Below is a small trained network, with its code and all its weights. Each question gives an input and a class and asks what happens when units are switched off, that is, made to give their printed mean instead of their output.

import numpy as np


def w(rows, s, z=0):
    codes = np.array(rows[::2]) - 128.0
    scale = np.full(codes.shape[1], s)
    scale[-1] = z or s
    return codes * scale


def norm(h):
    return h / np.sqrt((h * h).mean(-1, keepdims=True) + 1e-5)


def f(y):
    return np.maximum(y, 0)


def log_softmax(a):
    a = a - a.max(-1, keepdims=True)
    return a - np.log(np.exp(a).sum(-1, keepdims=True))


def net(x, mask):
    res = np.array(x, float).reshape(1, 5) / 4 @ E
    u = 0
    for l in range(3):
        y = f(norm(res) @ A[l][:, :-1].T + A[l][:, -1])
        res = res + np.where(mask[u : u + 7], y, B[l][:, -1]) @ B[l][:, :-1]
        u += 7
    return log_softmax(norm(res)[-1] @ U[:, :-1].T + U[:, -1])


A, B = {}, {}
E = w([
[143,180,102],'x0',
[97,92,174],'x1',
[144,3,46],'x2',
[175,165,132],'x3',
[2,185,119],'x4',
],0.0087)
A[0] = w([
[51,97,123,131],'L0N0',
[125,68,93,5],'L0N1',
[130,81,202,245],'L0N2',
[126,145,53,162],'L0N3',
[110,144,170,239],'L0N4',
[98,119,212,54],'L0N5',
[4,84,112,113],'L0N6',
],0.018,0.0015)
B[0] = w([
[119,118,205,207],'L0N0',
[185,55,194,195],'L0N1',
[191,190,71,193],'L0N2',
[96,177,107,187],'L0N3',
[187,128,146,186],'L0N4',
[158,192,39,189],'L0N5',
[90,101,251,255],'L0N6',
],0.024,0.0084)
A[1] = w([
[94,38,40,4],'L1N0',
[135,105,128,97],'L1N1',
[129,127,139,73],'L1N2',
[203,141,202,88],'L1N3',
[153,29,11,125],'L1N4',
[135,115,153,104],'L1N5',
[223,2,61,127],'L1N6',
],0.0092,0.0035)
B[1] = w([
[105,135,193,131],'L1N0',
[132,128,119,136],'L1N1',
[144,137,136,128],'L1N2',
[90,248,81,253],'L1N3',
[81,71,152,179],'L1N4',
[135,130,110,153],'L1N5',
[48,19,76,241],'L1N6',
],0.014,0.0049)
A[2] = w([
[119,185,251,134],'L2N0',
[163,113,160,2],'L2N1',
[81,106,26,127],'L2N2',
[173,136,225,139],'L2N3',
[3,193,95,61],'L2N4',
[59,131,194,143],'L2N5',
[37,73,135,145],'L2N6',
],0.014,0.0026)
B[2] = w([
[65,123,192,255],'L2N0',
[144,108,160,136],'L2N1',
[62,180,98,165],'L2N2',
[90,121,177,208],'L2N3',
[250,134,125,166],'L2N4',
[82,148,142,200],'L2N5',
[98,199,104,182],'L2N6',
],0.021,0.0096)
U = w([
[190,235,35,99],'0',
[61,154,160,226],'1',
[117,9,16,3],'2',
],0.013,0.0066)

Each question gives the input, the list of numbers given to net, and the class t.
The units are the neurons (one row each of A and B). Each row of codes is followed by its name. A weight is (code - 128) times the scale printed after its matrix; where a second scale follows, it is the last column's (A, B and U).
mask holds one flag per neuron, layer by layer. A switched-off neuron (its flag False) gives its mean, the last column of its row in B, instead of its output. The means were averaged over made-up inputs and are rounded, as every weight is.
A unit's drop is (log p(t) with every unit on - log p(t) with that unit switched off) / (log p(t) with every unit on - log p(t) with every unit switched off).
The circuit of an input: a set's keep is (log p(t) with only the set's units on - log p(t) with every unit switched off) / (log p(t) with every unit on - log p(t) with every unit switched off). Starting from the 12 units with the biggest drops (on a tie, the unit counted first), units are removed one at a time, each time the one whose removal leaves the highest keep (on an exact tie, the one counted first), for as long as the keep stays at least 0.8.
units of the circuit, in order: the units of the circuit, biggest drop first
top k neurons: the k neurons with the biggest drops, biggest first
top k neurons in layer l: the k neurons of layer l with the biggest drops, biggest first
drop of u: that unit's drop, to one decimal
input [-4,-7,-2,-7,-8], class 0: units of the circuit, in order	(L0N6; L2N0)
input [-2,-1,7,-1,-5], class 2: top neuron	(L0N6)
input [-6,-5,-5,5,2], class 0: units of the circuit, in order	(L0N6; L0N0; L2N0)
input [-7,6,6,7,-4], class 2: units of the circuit, in order	(L0N6; L1N6)
input [-8,4,1,7,-8], class 2: units of the circuit, in order	(L0N6; L1N6; L0N0)
input [0,5,5,-8,-7], class 2: units of the circuit, in order	(L0N6; L2N0)
input [-5,-8,-1,7,2], class 0: top 2 neurons	(L0N6; L0N0)
input [1,-8,-3,7,-6], class 0: top 2 neurons	(L0N6; L0N0)
input [8,3,5,-8,-7], class 2: top 2 neurons in layer 0	(L0N6; L0N1)
input [-4,-8,2,5,4], class 0: top 2 neurons	(L0N6; L2N4)
input [6,3,6,-3,-5], class 2: drop of L0N6	0.3
input [2,5,1,-7,-8], class 2: drop of L0N6	0.3
input [0,1,7,3,-5], class 2: drop of L0N6	0.2
